Each row comes from the steps of one walk. Every step used is in the known rows, and no mark comes twice. Write the walk behind each row, first mark first.
Known rows
bina > pofin > bude > bimep > limanos > denop: [-5.00 -0.71  1.59  1.02  0.68  3.00 -2.17  6.78  3.08  1.19 -0.38  0.79
  1.32  0.46  4.87  1.42  0.88  2.72 -4.97 -2.30 -0.60 -1.17  2.39  0.26
  3.07  0.87 -0.11  0.87  0.58 -0.39 -0.31 -3.19  0.84 -0.47 -5.17 -0.68
 -1.53 -2.91  1.64  2.47 -0.69]
sovov > rugid > pofin > bude > bimep > limanos > denop > bina > voni: [-5.33 -3.39  1.63  1.59  3.69  6.73 -4.02  5.65  2.57  0.90 -1.98  0.62
  0.87 -2.51  4.38  0.95 -0.21 -0.08 -6.70 -1.13 -0.57 -1.17  0.07  2.76
  3.12  1.93 -0.77  1.84 -0.92 -2.59  0.10 -1.39  2.73  0.38 -6.94 -0.22
 -4.18 -2.89  1.41  1.12 -1.80]
bimep > rofa > bude > bina: [-2.22 -3.88 -0.44  1.04  0.78 -1.25  1.97  4.04  2.15  0.60 -1.05  1.56
 -1.39 -0.01  1.32  0.80  2.58  0.82 -3.12 -2.26  2.38 -1.58  2.45  0.13
 -0.53 -0.53  0.37 -1.91  1.77 -3.21 -1.25  0.81 -1.17 -0.86 -5.07 -0.26
 -5.42 -4.80 -1.86  4.65  3.68]
voni > bude > bina > denop: [-1.59 -2.26  0.55  1.51  2.24 -1.24  0.09  3.62  1.62  0.24 -0.74  0.34
  0.75 -0.57  2.38  0.05  0.32  1.18 -0.95 -3.38  1.79 -2.28  4.08  0.79
  2.33  1.91  0.80  0.21  0.58 -1.67 -1.23 -0.79 -0.52 -0.30 -4.14 -0.94
 -3.38 -3.26 -0.03  2.89  1.52]
bimep > rofa > bude > bina > voni > limanos > denop > lemem: [-5.11 -5.03  0.50  1.23  0.85 -1.92  1.59  4.16  3.89  1.20 -2.06 -2.24
  1.73  3.45 -2.02  1.60  3.87 -1.15 -6.20  0.09  2.51 -1.20  1.41  1.42
  0.09 -1.90 -2.14  0.07 -0.06 -5.37 -1.42 -1.01  2.37  0.49 -5.54  1.48
 -4.56 -5.80 -2.66  4.91  3.00]
rugid > denop > bina > pofin > bude > bimep > rofa: [-1.08 -2.69  0.18 -0.84  3.18  2.63 -2.51  5.03  1.62  0.20 -1.27  2.17
 -0.66  0.46  6.34  2.17  1.71  0.72 -4.84 -2.36  1.20 -0.22  1.22  0.37
  1.65  1.57 -1.21  0.22  0.75 -2.12 -1.33  1.01  1.66 -1.85 -7.20 -1.21
 -5.36 -0.63 -0.21  2.92  0.23]
bude > bimep > limanos > bina: [-5.44 -2.19  0.10  1.71  0.43  4.42 -0.46  4.13  1.21  1.68 -0.26 -0.12
 -4.66 -0.76  2.74  2.44  1.31  0.02 -4.62 -1.40  3.24 -1.86  1.96 -1.33
 -0.01 -0.09  2.77  1.55  1.58 -2.24  0.06  0.88 -1.69 -1.19 -5.11 -2.02
 -5.14 -4.43 -1.92  2.69  0.27]
pofin > bude > bimep > voni > limanos: [-3.76 -2.26  3.38  0.67  1.15  5.22 -1.58  5.86  1.66  3.01 -2.45  0.24
 -2.57  1.39  0.38  0.36  1.69  2.46 -3.22 -1.59 -0.28 -0.89  2.95  0.41
  0.59  1.11  1.08 -0.38 -0.82 -2.00  0.76 -0.75  0.24 -3.68 -3.45  0.75
 -4.44 -5.64 -0.70  5.03  3.64]
rugid > sovov > denop > bina > voni > bude > bimep > limanos: [-4.66 -3.98  1.06  0.74  4.03  2.51 -4.28  2.89  1.46  1.67 -2.68 -2.04
  1.18  0.31  4.46  0.85 -1.61 -2.32 -5.07  1.17  0.67  1.48  0.41  2.59
  4.00  1.56 -1.03  1.98 -0.64 -2.59  0.35 -0.15  0.39  0.31 -7.10 -2.39
 -6.87 -2.51  1.73  2.05 -3.73]
sovov > bimep > limanos > bina > denop > lemem > rugid: [-5.02  0.49  1.85  1.53  0.39  4.17 -2.16  4.89  1.29  0.62  0.28 -2.16
 -1.59  0.62  4.99  3.18  0.45 -2.13 -5.26 -3.41  4.08 -3.32  2.90 -1.63
  0.80  1.36 -0.36  2.80 -0.27 -3.93 -1.89 -1.90 -0.62 -2.55 -5.18 -1.15
 -1.42 -2.22  3.92  1.33  0.86]
bimep > rofa > sovov > rugid > denop > lemem: [-2.88 -1.89  0.43  3.39  3.24  2.75 -1.14  3.58  1.42 -0.68  0.40  0.48
 -0.35 -0.65  2.54  4.10  3.25 -1.99 -6.96 -2.77  1.80 -5.08 -1.49  0.54
 -0.98  1.96 -0.15  0.62 -1.00 -2.85 -2.03  2.56  3.35 -5.79 -3.15  1.69
 -4.76 -2.52 -0.05  0.46  2.00]
bimep > voni > bude > bina > denop > lemem > limanos: [-3.59 -3.49  2.42  1.78 -0.78  5.03 -2.07  3.30  1.64  2.59 -0.22 -3.55
  0.10  0.39 -0.22  1.32  1.02 -1.36 -2.07 -1.05  2.23 -1.44  4.06  2.84
  2.04 -0.71 -0.88 -0.05 -2.04 -4.75 -0.72 -0.80  0.37 -1.49 -3.33 -0.23
 -3.99 -4.46 -0.66  3.52  2.22]
voni > bude > bimep > limanos: [-4.21 -1.99  1.22  2.62 -0.71  1.24 -0.37  3.94  1.35  2.47 -0.57 -1.05
 -1.56 -0.42  2.25  2.30  1.84  0.68 -5.02 -0.82  0.44 -2.50  3.11 -1.23
  1.71 -0.43  1.44  1.43  0.10 -0.68  0.13 -1.53 -1.47 -2.45 -5.35 -1.08
 -4.06 -4.94 -0.72  3.67  0.50]
voni > limanos > bimep > rofa > bude > bina > denop > lemem > rugid: [-3.84 -1.07  2.73  1.26  0.72  0.29  1.19  4.19  0.00  1.34 -0.99 -2.80
 -0.05  1.14  1.43  1.50  3.54 -2.46 -6.14 -3.37  3.92 -2.20  1.38 -1.82
 -1.60 -1.77 -3.25  1.70 -2.25 -5.49 -1.86 -3.84  1.89 -2.31 -2.71  0.71
 -4.39 -3.04 -0.54  4.20  5.98]
pofin > bude > bimep > voni > limanos > bina: [-4.20 -2.78  2.25 -0.57  1.23  4.51 -1.11  4.75  1.04  1.90 -2.90  0.15
 -4.49  0.62  1.80  0.54  1.67  1.54 -2.55 -3.10  1.97 -1.01  2.33  0.13
  1.08  0.47  2.13  0.31  0.23 -3.28  1.10  0.16  0.35 -2.38 -2.91 -0.46
 -5.27 -5.06 -2.64  4.58  3.31]
sovov > rugid > pofin > bina: [-4.16 -0.17  0.17  4.10  3.11  4.74 -1.86  5.51  1.22  0.06 -1.95  4.39
 -2.51 -3.72  2.43  1.55  0.92 -0.21 -3.68 -4.72  1.16 -2.69 -0.11 -0.53
  2.24  2.82  3.16 -0.19  2.48 -2.33 -1.43  1.82 -3.31 -2.43 -3.53  0.59
 -3.42 -4.67  2.24  0.16  2.46]
rofa > sovov > pofin > bina > bude > bimep > voni > limanos > denop > lemem: [-6.78 -2.25  3.29  0.84  1.63  1.80 -3.27  1.91  2.82  2.86 -0.25  0.09
 -0.56  2.64  1.39  0.59  1.33 -1.22 -3.75 -1.42  2.03 -2.75 -0.35 -1.09
  2.82 -1.63  2.13  1.00 -1.49 -7.05 -0.96 -3.77  1.18 -1.55 -2.09  0.55
 -3.21 -2.49  0.50  2.68  4.90]
pofin > bina > bude > bimep > rofa: [-2.76 -2.83  1.09 -0.56  1.82  1.70  0.36  4.81  0.74  1.19 -1.42  1.20
 -1.99  0.97  2.89  1.86  1.46  2.07 -2.86 -1.92  2.56 -1.67  2.81 -0.64
  0.70 -0.59  2.23  0.86  1.95 -3.81 -0.94  0.62 -2.13 -3.73 -5.98 -1.13
 -5.37 -2.89 -3.28  4.06  1.67]
lemem > limanos > denop > bina > pofin > bude > bimep > rofa: [-3.55 -3.51  2.14  0.08  1.00  4.99 -1.61  6.18  1.37 -0.41 -1.74 -0.84
  0.31  0.22  3.58  0.79  2.85  0.39 -5.35 -0.92  1.13  0.17  1.89  1.01
  2.54 -0.23 -1.87  0.33  0.56 -3.51 -0.16 -1.12  1.13 -1.20 -5.92 -1.77
 -4.19 -2.55 -0.03  2.96 -1.59]
denop > lemem > bina > bude > bimep: [-4.95 -2.49  1.35  1.58  0.67  3.64  0.66  1.75  0.07  2.01  0.32  1.29
 -1.92  2.28  0.98  1.87  1.46  0.21 -4.95 -4.30  3.44 -5.66  3.33 -0.22
 -0.47 -3.61  3.20  4.17  1.29 -2.89 -1.29 -1.25 -0.78 -2.33 -5.36 -1.18
 -2.92 -4.49 -2.11  4.03  3.20]
limanos > denop > lemem > bina > voni > bude > bimep > rofa > sovov: [-5.77 -4.40  0.75  0.89  2.69 -1.36  1.68  0.63  1.75  1.07 -1.32  0.13
  2.11  3.09  1.44  3.91  4.27 -2.41 -4.87 -3.22  2.41 -6.22  0.95  1.05
  1.35 -3.54  2.17  3.78  0.01 -3.91 -0.31 -0.65  3.27 -0.91 -6.85 -2.72
 -7.06 -2.58 -2.40  2.86 -0.83]
bude > bina > limanos > denop > lemem > rugid > sovov > bimep > voni: [-5.64 -1.03  1.50  1.68  6.15  3.03 -2.97  4.94  3.33  2.00  0.97 -3.88
  0.07 -0.67  1.39  1.95 -0.43 -2.58 -5.22 -3.64  0.96  0.18  0.98  3.89
 -1.08 -0.33 -1.30  1.78 -0.57 -6.30 -2.04 -3.09  2.20 -1.42 -4.88 -2.14
 -5.12 -3.38  3.74  1.97 -0.15]
voni > limanos > denop > bimep > rofa > bude > bina: [-1.46 -4.04  0.68  0.41  0.93 -2.84  2.14  4.79  1.21  0.56 -1.47 -0.82
 -0.35  0.41 -0.48  0.79  3.85 -0.93 -5.34 -2.89  1.85  0.52  0.77 -1.05
 -0.26 -0.96 -0.18 -2.33  1.91 -3.55 -1.27 -2.27  0.47  0.33 -4.81  0.42
 -4.08 -4.50 -1.67  3.99  3.17]
rofa > bude > bimep > voni: [-2.87 -2.94  0.73  1.80  0.43  2.55  0.22  4.03  1.60  4.23 -0.99  2.49
 -2.47  2.13  2.76  0.90  1.97  0.50 -3.92 -3.31  1.33 -2.99  2.76  0.70
 -1.57 -1.01  1.98 -0.83 -0.01 -0.87  0.91 -1.24 -2.13 -1.67 -4.06 -1.13
 -5.18 -5.70  0.57  5.16  3.48]
rofa > sovov > pofin > bude: [-5.26 -1.32  1.55  1.16  1.99  0.84 -2.66  4.15  2.58 -0.89 -1.57  4.98
 -0.88  0.22  4.29  0.05  0.82  3.38 -2.18 -2.25 -0.91 -4.54  1.57 -1.87
  1.84  2.30  1.68 -0.74  0.34 -1.39 -0.38 -0.73 -0.91 -2.61 -2.23  1.36
 -2.72 -3.49  5.99  1.82  5.25]
bina > limanos > denop > bimep: [-4.17 -1.52  0.16  2.44  2.58  1.70 -0.31  6.34  1.14  1.36 -0.54 -0.82
 -0.77 -0.84  0.74  1.85  1.30  1.08 -5.33 -2.07 -0.26 -1.64  2.26  1.45
 -1.00  1.23  0.21  0.48  1.49  0.02 -0.75 -1.53 -2.23 -1.22 -5.32 -0.11
 -2.84 -4.78  4.08  0.97 -0.08]
sovov > bimep > voni > limanos > bude: [-2.09 -2.77  2.89  1.30  2.37  3.81  0.74  5.41  1.26  3.07 -2.38  0.27
 -3.32  1.89 -0.84 -0.05  0.25  0.05 -2.75 -2.56  1.33 -0.14  2.56  0.96
  1.79  1.98 -0.52 -0.30 -0.53 -1.02  0.20 -2.36  0.26 -2.82 -3.33  2.55
 -3.39 -5.78  3.49  5.58  3.76]
limanos > denop > bina > pofin: [-3.80 -2.08 -0.45  3.40  3.68  1.88 -0.26  3.93  2.19 -0.45 -0.61  1.95
 -1.03 -0.14  3.47  0.80  1.37 -0.02 -4.50 -2.61  1.65 -1.33  1.16  0.84
  3.02  2.44 -0.20  0.48  1.31 -1.55 -1.51 -0.64 -2.23  1.60 -4.92 -1.00
 -1.70 -3.02  2.74  1.64 -0.70]
pofin > bina > voni > limanos > bude > bimep > rofa: [-4.48 -5.33  2.26 -0.44  2.59  2.39  0.95  5.65  1.60  2.28 -4.61  0.69
 -1.36  2.23  0.03  0.46  1.98  0.30 -4.12  0.68  2.68  0.43  1.32  0.12
  1.89  0.00  0.61  0.36  0.71 -3.39  0.34  1.63  1.05 -1.75 -6.11  0.87
 -8.02 -4.52 -2.30  5.24  2.46]
lemem > limanos > bina > pofin > bude > bimep > rofa > sovov > rugid > denop: [-3.55 -2.83  2.10 -0.51  1.78  4.75 -3.35  5.44  0.02 -1.30 -2.18  1.62
 -2.22 -1.73  5.68  1.41  1.95 -0.67 -5.26 -4.16  2.83 -3.60 -1.42 -0.97
  1.96 -0.41  0.37 -0.94 -0.16 -3.59  0.59  1.12  4.23 -3.68 -2.48  0.22
 -6.56 -1.09  0.15  0.04  0.10]
voni > limanos > denop > bina > bude > bimep: [-3.27 -3.40  1.89  1.86  2.63  1.46  0.39  3.58  1.28  0.78 -0.61 -1.90
 -1.05  0.89  0.32 -0.97  1.67 -0.15 -5.89 -1.31  2.37 -1.26  2.11  0.18
  2.01 -0.02 -0.83  2.72 -0.18 -3.71 -0.57 -2.85  0.56  0.05 -4.04 -0.27
 -2.04 -3.99 -1.77  3.98  0.59]
rugid > sovov > pofin > bina: [-5.86 -0.49 -0.94  1.87  3.97  1.60 -3.52  4.64  2.46 -0.93 -1.86  4.33
 -1.33 -0.34  2.81  1.10 -0.11  0.48 -2.35 -2.91  1.36  0.62  0.33 -1.59
  2.47  2.66  2.58 -0.64  3.30 -3.47 -1.17  1.18 -4.02 -1.71 -3.79 -0.56
 -4.12 -3.97  3.99  0.89  2.37]
bina > bude > bimep > limanos > denop: [-4.19 -1.89  1.08  1.65  0.96  2.73 -0.21  5.43  2.55  1.48  1.35 -1.51
  0.57  0.94  1.27  1.34  0.49  1.75 -5.61 -1.48  1.11 -1.97  3.19  1.04
  1.58 -0.13 -0.53  2.45 -0.21 -1.86  0.05 -3.22  0.62 -0.62 -4.64 -0.36
 -1.40 -3.68 -1.26  3.59 -1.15]
rugid > sovov > denop > lemem > limanos > bude: [-4.17 -2.23  1.38  2.36  1.94  5.91 -2.22  5.35  1.52 -0.41 -0.67 -1.74
  2.82  0.93  1.24  0.40  0.24 -2.70 -6.53 -2.34  1.74 -0.14  0.56  3.93
  1.66  1.00 -2.87  3.12  0.21 -1.99  0.00  0.09  2.48 -2.06 -0.62  0.31
 -2.97 -5.44  3.83  2.87  1.19]
bimep > limanos > bina > pofin: [-6.52 -1.23 -0.54  2.34  0.32  3.75 -1.24  4.17  1.97  0.63 -1.07  1.68
 -4.29 -1.05  3.03  2.53  0.06  0.87 -3.42 -1.79  3.43 -1.49  1.54 -1.53
  3.64  1.11  1.53 -0.29  1.35 -2.07 -0.40  0.54 -3.31  0.36 -4.47  0.15
 -2.59 -3.90  1.71  1.66  0.60]
rofa > sovov > pofin > bina > voni > limanos > bimep: [-8.60 -1.91  2.57  1.53  3.59  2.18 -2.04  3.80  0.55  2.04 -4.44  3.21
 -5.02  1.79  1.05  0.67  0.90  0.27 -2.25  0.72  0.95 -2.01 -0.99 -4.11
  1.69  0.51  1.20 -0.23 -0.31 -3.53 -0.66 -1.25 -3.37 -1.48 -3.32  2.86
 -6.74 -3.47  5.62  0.73  4.97]
lemem > denop > bina > voni > bude > bimep > limanos: [-6.65 -4.73  0.56  2.00  0.06  1.66 -1.76  2.76  1.29  2.44 -1.10 -1.17
  1.09  0.95  1.85  2.20  1.30 -2.33 -4.86  1.20  0.70 -0.89  3.12  0.50
  3.33  0.11 -0.91  1.54 -0.89 -0.83 -0.74  0.94 -1.21  0.31 -8.31 -1.08
 -6.14 -4.11  1.06  4.53 -2.53]
pofin > bina > limanos > bude > bimep > rofa > sovov > rugid: [-5.05 -4.08  2.89  1.08  3.22  2.65 -0.55  4.17 -0.04  1.78 -2.65  0.51
 -1.35 -4.13  4.53 -0.81  0.72 -0.36 -3.83 -1.24  2.23 -3.06 -0.95  1.31
  1.50  0.08  1.81  0.01 -0.12 -3.27 -0.54  1.37  2.23 -4.53 -4.02 -0.03
 -8.69 -2.25  0.27  1.02  2.41]
rugid > sovov > denop > bimep > rofa: [-0.86 -1.30 -0.09  0.17  5.42  2.50 -1.84  5.66 -0.04 -0.86 -1.51  1.00
  0.61  0.77  2.52  3.47  0.39 -0.85 -4.65 -3.49  0.83  1.38 -0.42  1.12
 -0.99  3.50  1.06 -0.34  2.29 -0.94 -0.43  0.92 -0.67 -3.92 -4.94 -1.33
 -5.32 -2.84  2.88  1.83 -0.86]

Write each row's walk
[-6.90 -1.05  1.81  0.30  2.86  4.22 -3.94  3.30  2.61  0.63 -0.97  0.57
  1.90  2.44 -0.73  1.06  1.43 -1.60 -4.40 -5.23  1.35  0.14  0.26  1.28
  2.71 -0.80  1.39  2.15  0.38 -5.58  0.06 -2.92  3.72 -1.41 -3.60 -1.04
 -3.30 -4.11 -0.24  3.09  2.28] | rugid > sovov > pofin > bude > bimep > voni > limanos > denop > lemem > bina
[-5.99 -2.44  1.98  2.25  5.40  2.94 -1.65  5.12  2.59  1.07 -3.29  2.10
  0.26 -0.89  0.24  1.99  2.62 -2.39 -5.07 -1.90  1.89 -2.46 -2.80 -0.71
  2.26  0.89  2.38  0.19  0.02 -5.40  0.06  0.25  2.66 -1.72 -4.73  0.34
 -7.42 -3.00  0.32  0.44 -0.02] | bude > bimep > rofa > sovov > rugid > pofin > bina > voni > limanos > denop
[-4.91  0.43  2.93  1.72  3.27  2.79 -3.75  2.93  1.96  1.46  0.53  2.46
  1.15 -0.21  6.51  1.47  0.52 -2.76 -5.86 -4.88  1.79 -6.17 -0.78 -0.98
  1.49 -1.20  2.07  4.05 -0.36 -5.78 -1.61 -1.74  0.66 -1.01 -1.88 -2.29
 -3.68 -0.83  3.98  1.31  4.11] | rofa > sovov > denop > lemem > rugid > pofin > bina > bude > bimep
[-2.32 -1.54  1.93 -1.86  2.57  1.01 -3.36  4.73  0.86 -0.80 -1.85  4.28
  1.42  0.98  5.83  1.95  0.45  2.58 -1.53 -2.81  0.29 -2.79  1.43 -2.21
  0.81  3.25  1.64 -1.91 -0.22 -1.42 -0.36 -1.79  0.44 -4.18 -4.56  0.76
 -3.58 -0.41  6.62  1.23  4.25] | bina > denop > bimep > rofa > sovov > pofin > bude
[-7.68 -3.25  1.55  0.89  1.50 -1.52 -3.23  3.09  3.47  1.76 -2.03  1.35
  0.91  0.95  4.19  1.01  0.86 -0.42 -3.32  0.61 -0.07 -2.46  0.21 -1.57
  5.08 -0.38  1.92  0.02 -0.08 -3.83 -0.01 -2.12 -0.36  1.27 -5.94 -1.07
 -5.83 -1.73  2.48  0.75 -0.42] | rofa > sovov > pofin > bina > voni > bude > bimep > limanos > denop
[-6.34  1.30  0.59  1.13 -0.10  5.57 -4.05  5.27  3.50 -0.68  0.32  0.18
  1.80 -2.27  5.74  3.34  0.56 -0.72 -5.11 -4.87  2.81 -3.50  2.52  0.00
  3.86  1.68 -1.55  3.69 -1.12 -4.92 -0.65 -0.95  1.49 -0.15 -2.92 -0.78
 -0.39 -2.19  3.39  1.43  2.93] | bimep > limanos > bina > denop > lemem > rugid > pofin > bude
[-6.46 -4.19  2.89  2.12  2.18  4.30  0.46  1.40 -0.70  1.89 -1.09 -0.26
 -0.62 -2.61  1.61  0.65  1.64 -2.41 -5.85 -2.95  3.79 -6.03 -0.71  2.01
  0.09 -2.83  2.14  2.76 -0.96 -3.54 -0.73  0.41  4.76 -4.61 -4.65 -0.22
 -7.66 -3.15 -0.76  1.73  3.07] | denop > lemem > bina > limanos > bude > bimep > rofa > sovov > rugid
[-7.32 -0.79  0.87  3.30 -0.07  4.81 -0.94  3.15  2.05  2.31  1.24  0.23
  0.07  1.27  1.36  3.16  2.00 -1.91 -6.24 -3.27  2.86 -2.87  1.25 -0.22
  2.33 -2.35  2.06  2.76  1.32 -2.71 -1.68 -2.07  0.22  0.66 -6.77 -2.00
 -2.14 -3.22 -0.56  1.68 -0.87] | bude > bimep > limanos > denop > lemem > bina > pofin
[-3.55 -2.39  0.32  0.61  4.57  2.56 -0.39  2.01  0.25 -0.23 -0.77  3.53
 -3.00 -2.51  4.05  2.83  0.73 -0.68 -4.38 -5.84  4.55 -6.18 -1.25 -1.32
  0.28 -1.12  4.25  2.39  0.01 -4.40  0.91 -1.12  2.37 -3.56 -2.47 -0.89
 -6.01 -2.32 -0.73  2.14  2.41] | limanos > bina > bude > bimep > rofa > sovov > rugid > pofin
[-4.57 -1.25  1.83  1.06  1.97  5.44 -2.37  4.43  2.32  4.23 -1.58  2.01
 -3.06  0.03 -0.52  1.23  0.08  0.01 -2.23 -2.75  2.26 -0.53  1.75 -0.53
  3.26 -0.59  2.25  0.66 -0.06 -5.36  0.33 -1.49 -2.02 -1.02 -3.56  0.56
 -4.14 -4.55 -0.07  4.28  4.02] | rugid > pofin > bina > bude > bimep > voni > limanos
[-8.24 -3.28  4.03  1.07  3.51 -0.46 -3.29  3.97  4.48 -1.18 -1.85  0.39
  1.64  1.85  1.19 -0.71  1.92  0.38 -6.17 -0.71 -0.41 -4.07 -0.20 -1.08
  1.79 -0.25 -0.83  0.38 -2.20 -6.82 -1.30 -2.57  4.48  1.01 -2.39  1.76
 -3.46 -2.99  3.32  2.34  5.51] | rofa > sovov > pofin > bude > bina > voni > limanos > denop > lemem > rugid
[-1.27 -3.82  2.78  0.49  4.40  3.12 -1.76  4.95  1.18  2.09 -1.00  1.57
 -2.97 -0.46  1.11 -0.10 -0.13 -1.83 -6.01 -4.64  1.72  1.09 -0.73  0.14
  2.21  0.57 -1.03 -2.98 -1.80 -3.54 -0.34 -1.62  3.29  2.63 -2.63  1.91
 -4.87 -1.72  1.95  4.24  4.79] | lemem > rugid > denop > bimep > voni > limanos > bude > bina > pofin
[-3.79 -1.82  0.76 -0.91  4.35  2.55 -1.49  3.63  1.04  1.21 -2.42 -0.41
 -4.45  1.49  0.61  1.26 -1.69 -0.16 -1.50 -4.55  3.93  0.73  1.78  0.12
  2.88  0.56  0.60  1.07  0.50 -4.80  0.56 -2.78 -1.00 -2.65 -2.65  1.01
 -3.30 -4.64  2.35  3.92  1.59] | rugid > sovov > bimep > voni > limanos > bina > bude
[-6.24 -3.07  1.47 -1.45  1.74 -0.58 -3.73  4.24  1.14 -0.03 -0.48  1.93
  1.62 -1.63  1.98  1.35  0.46  0.69 -1.52 -1.12 -0.75 -0.96  1.14 -0.96
  0.26  0.60  0.76 -2.76  0.64 -2.65 -2.23  0.15  0.94 -2.65 -5.89  0.87
 -6.78 -1.95  5.81  2.34  3.71] | lemem > denop > bimep > rofa > sovov > pofin > bude > bina > limanos
[-2.03 -2.52  0.17 -1.70  2.98 -0.73 -3.15  3.57  0.98 -0.39 -0.73  4.14
 -1.48  0.53  4.43  2.60  0.44  0.24 -2.94 -2.67  1.55 -1.69 -0.57 -2.81
  2.26  0.95  1.19 -2.09  1.22 -4.38 -1.64  0.15 -1.05 -2.08 -4.89  1.51
 -4.70  0.61  3.24  0.65  3.71] | rugid > denop > bimep > rofa > sovov > pofin > bina > bude
[-0.59 -3.75  1.27 -0.79  3.27 -2.40  0.07  1.88  0.01  0.59 -1.06  0.83
  0.16 -1.17  4.68  2.21  1.31 -0.20 -1.01 -3.09  1.96 -2.64  1.49 -1.25
  0.99  0.57  2.39 -1.33  0.04 -2.68 -1.29 -1.15  0.74 -1.90 -5.08 -1.39
 -6.30 -0.47  1.32  1.89  2.47] | voni > bude > bina > denop > bimep > rofa > sovov
[-4.35 -1.37  0.28  1.46  1.77  5.16 -2.86  5.12  3.54  1.00  0.50  0.27
  1.06 -2.74  4.68  1.62  1.25 -0.36 -5.39 -2.04 -0.19 -0.11  1.60  1.45
  3.44  1.40 -1.17  2.92  0.57 -2.94 -0.65 -1.79  1.30  1.34 -6.00 -2.15
 -2.65 -2.64  1.26  2.17 -0.60] | rugid > pofin > bude > bimep > limanos > denop > bina
[-3.19 -1.53 -0.25  1.80 -1.87  3.51  0.62  5.75  0.14  1.63 -0.03 -2.34
 -1.11  2.22  0.88  4.42  4.95 -2.84 -7.89 -2.33  2.23 -2.10  1.40  0.09
 -2.29 -2.72 -5.37  2.22 -0.60 -2.40 -0.90 -1.18  0.29 -3.80 -3.18  1.76
 -4.53 -4.84  0.62  3.23  2.83] | rugid > denop > lemem > limanos > bimep > rofa > bude
[-4.78 -5.47  0.74 -0.32  0.32  2.18  0.69  4.41  0.33  0.75 -3.82 -1.56
 -3.12  2.05  0.10  3.04  3.07 -0.41 -4.64 -0.33  3.40 -2.55  2.85 -0.22
  0.43 -2.69  1.16  1.28  0.55 -3.46  2.18  1.06 -0.43 -2.25 -6.00 -1.62
 -8.44 -5.47 -3.02  4.45 -1.25] | lemem > limanos > bina > voni > bude > bimep > rofa
[-7.68 -2.91  1.12  1.25 -0.26 -0.27 -3.28  3.65  3.24  2.20 -1.56 -1.07
  1.49  2.63  3.19  2.98  1.70 -0.95 -5.91  0.68  0.26 -1.73  1.33 -0.60
  3.26 -1.42  1.32  2.06  0.50 -3.87 -1.13 -2.57 -0.52 -0.34 -7.36 -1.03
 -4.21 -3.40 -0.02  2.09  0.31] | sovov > pofin > bina > voni > bude > bimep > limanos > denop > lemem
[-5.59 -1.40  3.64  1.32  3.44  3.83 -4.10  6.07  3.71  0.17 -2.52  0.05
  1.90  0.88  0.28  0.42  0.39 -0.69 -6.24 -1.84 -0.35 -2.17  0.68  1.37
  1.69  1.16 -1.67  1.69 -1.21 -5.48 -1.24 -0.50  3.22  0.60 -3.46  1.37
 -3.49 -4.27  2.98  3.29  4.49] | sovov > denop > lemem > rugid > pofin > bude > bina > voni > limanos
[-4.25 -0.77  1.57  0.25  4.47  2.37 -3.57  4.87  2.81 -1.50 -0.10 -0.01
  3.44 -0.78  5.94  0.66 -0.07  0.54 -4.28 -5.05  1.39 -1.59  2.34  1.54
  0.76  1.56 -1.02  2.34 -0.37 -4.89 -2.04 -0.78  2.99 -1.58 -2.57 -1.62
 -2.85 -1.99  2.22  2.13  3.34] | pofin > bude > bina > denop > lemem > rugid > sovov
[-5.96 -2.02  1.41 -1.06  2.14  0.48 -2.22  4.14  1.09 -1.06 -1.62  2.28
  1.15 -1.42  1.53  0.88  1.15  1.14 -2.24 -3.38  0.04 -2.65  0.69  0.13
  2.84  0.20  0.91 -1.08  1.32 -3.48 -0.55 -1.38  0.99 -1.13 -6.12  0.05
 -4.46 -1.20  4.65 -0.17  1.50] | lemem > bina > limanos > denop > bimep > rofa > sovov > pofin > bude
[-2.09 -0.54  2.17 -1.93  5.09  1.42 -2.99  5.73  2.04 -1.31 -0.66 -1.07
  3.06  0.69  6.21  2.42  0.15 -0.23 -3.63 -5.14  1.79 -0.46  2.46  0.64
 -0.42  1.46 -1.25  1.98  0.36 -5.43 -2.72 -2.21  3.76 -4.79 -5.52 -1.87
 -4.12 -0.87  3.03  2.81  2.09] | pofin > bude > bina > denop > lemem > rugid > sovov > bimep > rofa
